Below is a small trained network, with its code and all its weights. Each question gives an input and a class and asks what happens when units are switched off, that is, made to give their printed mean instead of their output.

import numpy as np


def w(rows, s, z=0):
    codes = np.array(rows[::2]) - 128.0
    scale = np.full(codes.shape[1], s)
    scale[-1] = z or s
    return codes * scale


def f(y):
    return y / 2 * (1 + np.tanh(0.7978845608 * (y + 0.044715 * y**3)))


def log_softmax(a):
    a = a - a.max(-1, keepdims=True)
    return a - np.log(np.exp(a).sum(-1, keepdims=True))


def net(x, mask):
    res = np.array(x, float).reshape(1, 6) / 4 @ E
    y = f(res @ A[0][:, :-1].T + A[0][:, -1])
    res = res + np.where(mask, y, B[0][:, -1]) @ B[0][:, :-1]
    return log_softmax(res[-1] @ U[:, :-1].T + U[:, -1])


A, B = {}, {}
E = w([
[104,36,130,26,153,171,88,162,102,102],'x0',
[142,131,168,107,91,93,200,85,33,54],'x1',
[158,144,129,54,143,113,222,152,223,98],'x2',
[2,145,128,120,145,107,184,162,108,180],'x3',
[128,130,128,129,128,127,127,129,128,129],'x4',
[116,30,145,203,128,143,174,96,157,118],'x5',
],0.0053)
A[0] = w([
[246,104,128,139,125,126,88,119,133,101,65],'N0',
[233,107,125,137,122,123,87,117,137,93,63],'N1',
[128,121,117,127,116,124,128,125,132,127,101],'N2',
[158,128,133,127,127,148,98,135,162,137,27],'N3',
[113,32,131,184,131,129,164,104,162,121,43],'N4',
[157,138,122,112,111,132,205,111,20,81,45],'N5',
[107,131,104,139,144,155,80,136,199,163,43],'N6',
[22,135,121,121,139,116,170,141,116,157,51],'N7',
[123,105,120,105,138,140,124,135,117,117,71],'N8',
[114,1,120,205,126,117,175,121,168,126,34],'N9',
[111,115,138,176,124,126,66,132,64,143,71],'N10',
[123,151,131,151,129,122,123,120,133,124,85],'N11',
[101,117,136,174,133,125,55,121,60,131,78],'N12',
[145,136,138,112,115,121,184,102,46,82,48],'N13',
[143,135,141,93,136,125,172,145,188,110,72],'N14',
[143,191,124,192,127,108,151,110,143,132,62],'N15',
[100,123,119,136,117,128,53,153,229,176,45],'N16',
[144,134,131,70,116,127,189,144,207,109,107],'N17',
[137,190,126,186,124,109,148,113,146,129,56],'N18',
[235,118,136,138,130,144,92,112,137,98,67],'N19',
[126,106,140,141,116,123,153,123,112,113,6],'N20',
[144,130,128,89,131,118,180,148,192,108,95],'N21',
[108,119,118,177,125,138,75,131,66,132,78],'N22',
[136,233,119,44,134,112,69,138,103,139,55],'N23',
[96,40,123,35,134,132,90,129,113,109,80],'N24',
[108,115,125,175,117,133,70,131,64,137,62],'N25',
[149,132,140,119,107,114,184,122,43,78,61],'N26',
[115,64,133,67,136,146,98,134,109,115,63],'N27',
[13,143,128,123,126,135,180,145,118,162,65],'N28',
[107,116,126,175,116,130,70,133,70,131,87],'N29',
[107,81,131,69,144,146,104,130,120,107,59],'N30',
[150,224,131,218,132,126,168,116,140,128,71],'N31',
[127,126,129,127,127,121,124,133,131,132,83],'N32',
[149,126,121,79,132,122,198,140,203,115,99],'N33',
[113,64,130,66,136,144,103,143,111,112,70],'N34',
[105,129,113,136,132,146,66,146,220,180,46],'N35',
[45,134,131,119,141,112,163,143,117,161,57],'N36',
[143,201,133,196,132,125,157,121,141,129,60],'N37',
[134,224,116,57,122,116,77,144,106,134,43],'N38',
],0.0091,0.0014)
B[0] = w([
[40,188,108,84,81,100,119,148,137,67,215],'N0',
[54,184,116,89,85,102,126,146,147,68,207],'N1',
[125,130,131,129,128,127,127,130,124,129,123],'N2',
[101,118,127,129,143,101,130,133,139,101,138],'N3',
[163,146,165,149,144,208,112,167,68,88,195],'N4',
[86,28,149,146,240,97,127,131,159,128,239],'N5',
[107,69,156,149,188,88,154,125,146,120,190],'N6',
[66,181,117,91,77,104,113,143,153,49,210],'N7',
[140,120,122,134,109,115,129,139,123,144,135],'N8',
[172,154,177,159,150,245,121,178,38,70,226],'N9',
[158,179,109,113,156,137,134,56,141,162,196],'N10',
[146,124,130,122,119,123,144,138,132,139,128],'N11',
[170,200,102,116,160,122,137,54,149,155,207],'N12',
[99,66,150,152,215,94,135,135,157,130,214],'N13',
[146,177,111,119,150,128,131,65,121,163,188],'N14',
[149,89,115,128,72,117,129,164,121,177,196],'N15',
[83,37,158,150,221,71,147,122,135,122,223],'N16',
[174,196,102,119,166,137,116,31,136,178,236],'N17',
[152,85,120,123,73,114,127,149,126,169,187],'N18',
[42,179,115,96,82,113,118,145,151,72,208],'N19',
[124,124,138,140,160,140,127,143,121,116,127],'N20',
[150,183,107,123,149,135,126,50,128,169,205],'N21',
[165,174,113,107,159,130,133,68,139,157,189],'N22',
[170,130,181,173,135,250,134,159,49,71,224],'N23',
[172,72,118,152,23,102,135,172,136,208,252],'N24',
[158,181,110,105,154,137,156,61,143,157,192],'N25',
[89,66,155,159,214,95,126,131,157,138,219],'N26',
[150,93,105,135,69,108,131,158,136,185,201],'N27',
[59,186,106,82,69,101,101,142,156,41,224],'N28',
[161,182,114,111,155,138,134,70,146,158,191],'N29',
[148,97,115,149,71,110,145,149,127,166,184],'N30',
[167,63,109,128,40,118,123,173,126,196,243],'N31',
[125,123,130,132,123,129,136,120,125,121,120],'N32',
[169,204,95,116,162,131,124,36,136,176,231],'N33',
[156,94,111,138,68,104,134,162,129,183,203],'N34',
[89,38,158,141,222,79,143,128,146,121,220],'N35',
[85,165,113,99,92,109,105,141,149,66,188],'N36',
[153,80,111,116,72,118,133,159,126,174,198],'N37',
[167,135,170,172,139,226,129,159,65,78,204],'N38',
],0.018,0.0035)
U = w([
[184,207,79,99,172,132,144,9,158,193,197],'0',
[63,21,178,166,234,61,154,138,173,122,224],'1',
[22,189,95,53,41,94,96,167,168,24,46],'2',
[188,56,91,146,8,101,141,194,130,232,175],'3',
[177,145,194,179,143,254,125,164,37,67,2],'4',
],0.0056,0.0005)

Each question gives the input, the list of numbers given to net, and the class t.
The units are the neurons (one row each of A and B). Each row of codes is followed by its name. A weight is (code - 128) times the scale printed after its matrix; where a second scale follows, it is the last column's (A, B and U).
mask holds one flag per neuron, in row order. A switched-off neuron (its flag False) gives its mean, the last column of its row in B, instead of its output. The means were averaged over made-up inputs and are rounded, as every weight is.
A unit's drop is (log p(t) with every unit on - log p(t) with that unit switched off) / (log p(t) with every unit on - log p(t) with every unit switched off).
The circuit of an input: a set's keep is (log p(t) with only the set's units on - log p(t) with every unit switched off) / (log p(t) with every unit on - log p(t) with every unit switched off). Starting from the 12 units with the biggest drops (on a tie, the unit counted first), units are removed one at a time, each time the one whose removal leaves the highest keep (on an exact tie, the one counted first), for as long as the keep stays at least 0.8.
circuit, biggest first: the units of the circuit, biggest drop first
unit that matters most: the unit with the biggest drop
k most important neurons: the k neurons with the biggest drops, biggest first
drop when u is switched off: that unit's drop, to one decimal
input [4,8,2,6,6,-5], class 1: circuit, biggest first : N5
input [8,-2,3,7,4,-5], class 3: 2 most important neurons : N24, N34
input [6,2,3,-6,8,1], class 2: 2 most important neurons : N0, N1
input [3,-4,-7,7,-7,-4], class 0: 2 most important neurons : N12, N10
input [8,-4,-6,-8,-7,-6], class 2: 4 most important neurons : N0, N1, N19, N31
input [-8,6,-8,2,8,8], class 0: 3 most important neurons : N12, N10, N25
input [3,-5,-4,-4,-2,6], class 4: 2 most important neurons : N9, N4
input [-4,-8,0,-2,4,-8], class 1: 3 most important neurons : N16, N35, N6
input [6,4,-5,2,3,7], class 4: 3 most important neurons : N9, N4, N31
input [7,-3,8,6,3,-6], class 0: 3 most important neurons : N17, N33, N21
input [7,3,-5,1,-3,-8], class 4: 2 most important neurons : N23, N38
input [7,-8,1,7,2,-7], class 1: 3 most important neurons : N16, N35, N6
input [3,-2,2,8,-3,7], class 2: 2 most important neurons : N28, N7
input [5,-7,-4,-7,0,-8], class 4: unit that matters most : N23
input [-8,-7,6,1,1,-1], class 3: 3 most important neurons : N31, N37, N15
input [7,-1,6,5,8,-4], class 3: drop when N29 is switched off : 0.1
input [8,6,-3,-4,-1,7], class 3: drop when N24 is switched off : 1.2
input [8,7,-6,-5,-8,4], class 3: drop when N24 is switched off : 2.8
